Each row has a name. After each piece below comes the name of the row it's from, unless a question asks for something else. Each question is about the rows just above it. Places in a row count from 1.

[ 91 118 140 130 131 161  99 116 129 113 145] -> Ked
[ 68 164 140 130 131 177  99 116 129 113 158] -> vik
[131 145  89 130 131 177 139  95 129 113 110] -> Kezu
[159 115  15 123 131 177  99 116  59 117 165] -> Dutir
[129 104 140 150 211 192  99 116 137 113  97] -> terav
[ 68 164 140 130 131 177  99 116 129 113 148] -> dor
[ 91 152 156 130 131 177  91 116 105 110 145] -> Vuk
[ 91 158 140 118 131 177  99 116 129 113 145] -> gati
[ 91 152 156 109 131 177  91 116 105 110 145] -> Nosot
Table of tags by key:
[160] -> Z662
[128] -> Z809
[159] -> Z664
[130] -> Z276
[69] -> Z673
[129] -> Z737
[68] -> Z747
Join terav by its entry at place 1: => Z737
Which row holds [159 115  15 123 131 177  99 116  59 117 165]? => Dutir
The row with [ 91 152 156 109 131 177  91 116 105 110 145] is => Nosot
Which row holds [129 104 140 150 211 192  99 116 137 113  97]? => terav

[100 156 193 128 251  87 127 142  99]  pafu
[115 144  86 108 159 109 153  78 104]  neb
[ 89 103 155 111 127 125 112 127 136]  mugo
[ 93 153 139  73  26 109 106 146 172]  lufa
tags:
[94] -> Z46
[115] -> Z603
[90] -> Z647
[89] -> Z696
[93] -> Z517
The tag of mugo, keyed by place 1: => Z696
The row with [100 156 193 128 251  87 127 142  99] is => pafu
q: [ 89 103 155 111 127 125 112 127 136] => mugo
[115 144  86 108 159 109 153  78 104] is in which row? => neb

[134  37 157 164 115 132 133 127 177 136 123 125  91 118 115  95 107 103
 136 110 133 151 141 152 135 138]  vofov
[141 100 229 154 110 133 146 154 124  73 163 140 125 110 140 202  95 165
 135 109 137 149 159 146 135 133]  vukif
[141 164 115 161  90 127 107 110 218 110 162 142 133 140 110 120 175 119
 124 129 141 133 156 157 102 135]  Kinol
[124 151 158 125 110 141 130 167 132 143 121  99 161 128 124 130 157 135
 147 144 126 103 110  98 135 129]  resez
[123 163 178 177 130 143 135 142 107 151  85 166 126 142 107   7 137 140
 132 155 101 154  91 122 135 133]  fazur
[134  37 157 164 115 132 133 127 177 136 123 125  91 118 115  67 107 103
 136 110 133 151 141 152 135 138]  Mulu
Table of tags by key:
[104] -> Z293
[136] -> Z495
[118] -> Z22
[103] -> Z318
[165] -> Z583
[140] -> Z701
[119] -> Z665
[135] -> Z487
[139] -> Z49
Join Mulu by its entry at place 18: => Z318
The row with [134  37 157 164 115 132 133 127 177 136 123 125  91 118 115  95 107 103
 136 110 133 151 141 152 135 138] is => vofov
q: [141 164 115 161  90 127 107 110 218 110 162 142 133 140 110 120 175 119
 124 129 141 133 156 157 102 135] => Kinol
Which row holds [123 163 178 177 130 143 135 142 107 151  85 166 126 142 107   7 137 140
 132 155 101 154  91 122 135 133]? => fazur

[136 181 128  32 109  37 114 150 170]  Novof
[154 180 133  76 104  31  65 128 202]  vef
[154 180 133  76 104 128  65 128 202]  fopon
[128 176  74  54 124  56  81 127 128]  Rone
[128 207 128  80 118  34  18 168 204]  kep
[147 187 128 128 128  33  63 173 196]  non
[128 176  74  54 124  56 128 120 174]  gesal
[174 144  95  76 100  43 128 173 218]  kegaf
Table of tags by key:
[125] -> Z497
[129] -> Z973
[124] -> Z730
[128] -> Z958
The tag of Rone, keyed by place 5: => Z730
q: [174 144  95  76 100  43 128 173 218] => kegaf
q: [154 180 133  76 104 128  65 128 202] => fopon
q: [128 176  74  54 124  56 128 120 174] => gesal
q: [128 176  74  54 124  56  81 127 128] => Rone
q: [154 180 133  76 104  31  65 128 202] => vef

[219 184  70 105  54 152 143 160  55 152] -> talos
[217 104 147 164  54 121 121 131  48 124] -> gafe
[ 66  49 185 199 164  74  78 105 163 106] -> pim
[219 184  70 105  54 152 143 160  55 152] is in which row? => talos
key -> tag
[163] -> Z997
[74] -> Z247
[49] -> Z302
[104] -> Z991
The tag of pim, keyed by place 2: => Z302

[113  92 218 165 156 136  94  58 140 137]  res
[111 176 197 118  91 183 209 112 152 113]  zedar
[141 101 167 238 173  77 119 130 140  69]  bub
[132 136  60  79 103  92 109 139  92  68]  Boleg
[115 190  69  65 214 134 107  99 108 104]  Pigu
[132  98 155 241 167  75 122 127 134  71]  liv
q: [111 176 197 118  91 183 209 112 152 113] => zedar
tags:
[102] -> Z151
[103] -> Z394
[213] -> Z813
[104] -> Z330
[214] -> Z713
[79] -> Z363
[91] -> Z13
[68] -> Z190
Join Boleg by its entry at place 5: => Z394
The row with [132  98 155 241 167  75 122 127 134  71] is => liv
q: [132 136  60  79 103  92 109 139  92  68] => Boleg
q: [141 101 167 238 173  77 119 130 140  69] => bub

[212 169  46  90] = gadu
[161  99  29 161] = negez
[148 203  29  80] = Fer
[110 151  12  60] = Zaz
[71 99 46 70] = kot
tags:
[148] -> Z683
[161] -> Z588
[110] -> Z539
[71] -> Z898
[162] -> Z949
[160] -> Z761
Join negez by its entry at place 1: => Z588
Where do [212 169  46  90] appear? => gadu
The row with [161  99  29 161] is => negez

[ 11 102 164 116 166  50] : navi
[126 126 131 128 124 118] : Vono
[161  56  58 152 110 115] : tib
[ 11 102 164 116 110  49] : kuzan
[244  57 117 109 170 195] : Batag
key -> tag
[102] -> Z732
[110] -> Z60
[11] -> Z985
[170] -> Z24
Look up the entry of kuzan at place 5 in the table: => Z60
[ 11 102 164 116 166  50] is in which row? => navi
q: [244  57 117 109 170 195] => Batag
The row with [126 126 131 128 124 118] is => Vono

[118 108 166  77 177 126 182 152  99 140 188 105 102 138  72 144 164  71
  81 154 107 111 129 106 108 147 163 112 112  80 101  72 171  91 149  97
 123  77 124 153 144 140 125  75  66  92 173 150 135 141] : fev
[131 192 206  56 136 176 154 107 156 133  65 165  85  97 136 106 170  91
 172 143 103 175 203  59  94  89  81  68  68 181 192 180 126 111 124 165
 193 101 140  98  62 133 185 163 127 200 117 169 114 177] : sev
[139 145 103 169  96 133  92 115 152 123  89 148 150 124 172 120 105 173
 165 113 147 144 130 148 146 118 106 143 143 166 151 171 100 158 116 153
 135 168 134 114 121 123 134 169 176 157  99 116 126 122] : Tisa
[144 149 115 168 109 139 106 124 154 131 103 151 153 132 170 129 117 171
 164 123 150 147 137 151 149 127 118 147 147 165 153 169 113 159 126 155
 140 167 140 124 129 131 139 168 174 158 112 125 134 130] : lem
[145 143 120 167 122 138 119 135 150 137 125 147 155 140 162 137 124 166
 155 131 151 144 134 156 152 138 133 153 153 155 146 157 126 157 134 149
 137 163 142 135 142 137 138 158 165 148 126 130 140 132] : fef
[128 141 113 140  99 130  99 108 140 117  85 139 131 114 152 112 110 147
 152 112 130 137 131 125  81 109  99 123 123 154 144 157 101 140 102 143
 133 145 126 107 107 112 132 154 154 150  99 117 118 123] : Pasu
[152 149 125 177 128 144 124 142 157 143 132 154 163 148 170 145 130 175
 162 137 160 150 140 165 160 145 140 161 161 162 152 165 132 165 141 157
 143 172 149 142 150 143 144 166 173 155 132 136 147 138] : migid
[106 123 190  31 170 134 183 131  97 130 151 108  70 113  60 123 172  40
  86 149  83 118 150  63  80 118 132  73  73  88 115  80 160  69 136 100
 139  51 117 129 103 130 137  76  50 109 157 156 117 150] : vep
[124 144 198  56 175 151 187 141 120 143 152 129  91 125  89 134 180  68
 113 159 103 138 166  82 100 129 139  91  91 116 138 110 166  93 147 123
 157  77 133 138 114 143 154 104  80 134 163 167 131 164] : vug
[128 141 113 140  99 130  99 108 141 117  85 139 131 114 152 112 110 147
 152 112 130 137 131 125 129 109  99 123 123 154 144 157 101 140 112 143
 133 145 126 107 107 117 132 154 154 150  99 117 118 123] : Dibas
tags:
[138] -> Z108
[180] -> Z451
[133] -> Z727
[130] -> Z418
[139] -> Z185
[129] -> Z304
[134] -> Z837
Look up the entry of vug at place 26 in the table: => Z304
q: [144 149 115 168 109 139 106 124 154 131 103 151 153 132 170 129 117 171
 164 123 150 147 137 151 149 127 118 147 147 165 153 169 113 159 126 155
 140 167 140 124 129 131 139 168 174 158 112 125 134 130] => lem
q: [139 145 103 169  96 133  92 115 152 123  89 148 150 124 172 120 105 173
 165 113 147 144 130 148 146 118 106 143 143 166 151 171 100 158 116 153
 135 168 134 114 121 123 134 169 176 157  99 116 126 122] => Tisa
The row with [124 144 198  56 175 151 187 141 120 143 152 129  91 125  89 134 180  68
 113 159 103 138 166  82 100 129 139  91  91 116 138 110 166  93 147 123
 157  77 133 138 114 143 154 104  80 134 163 167 131 164] is => vug
q: [128 141 113 140  99 130  99 108 141 117  85 139 131 114 152 112 110 147
 152 112 130 137 131 125 129 109  99 123 123 154 144 157 101 140 112 143
 133 145 126 107 107 117 132 154 154 150  99 117 118 123] => Dibas

[228 244  97 200] -> vap
[ 49  55  59 164] -> dema
[148 160 202  91] -> tuv
[49 55 59 64] -> mek
[61 59 51 59] -> miva
[56 60 40 16] -> nuga
[60 59 20 42] -> Vipa
Which row holds [ 49  55  59 164]? => dema
Table of tags by key:
[59] -> Z957
[148] -> Z79
[202] -> Z153
[91] -> Z578
The tag of tuv, keyed by place 4: => Z578
q: [49 55 59 64] => mek
Where do [148 160 202  91] appear? => tuv

[ 93  96  90 127 130 149  76  95 143  83 160 146 145  94 146 141 136  97
 135 162] -> mobe
[143 129 150 123 115  93 133 129 104 141 128 102 104 130 104 102  91 162
  75 126] -> temo
[ 94 136  91 124  76 148 118 129 134 105  13 144 108 151 135 159 171  36
 218 103] -> rudav
[110 130 112 124  85 119 121 126 117 112  50 110  95 136 114 127 137  81
 169  56] -> Sukod
[ 94 136  91 124  76 148 118 129 134 105  13 144 108 151 135 159 171  36
 218  37] -> dalo
[161 155 159 126 139 124 176 157 120 169 126 128 126 151 117 116 114 164
 116 106] -> Tul
tags:
[148] -> Z192
[124] -> Z690
[119] -> Z401
[149] -> Z334
[135] -> Z731
The tag of rudav, keyed by place 6: => Z192
q: [143 129 150 123 115  93 133 129 104 141 128 102 104 130 104 102  91 162
  75 126] => temo
Where do [ 94 136  91 124  76 148 118 129 134 105  13 144 108 151 135 159 171  36
 218 103] appear? => rudav
q: [110 130 112 124  85 119 121 126 117 112  50 110  95 136 114 127 137  81
 169  56] => Sukod

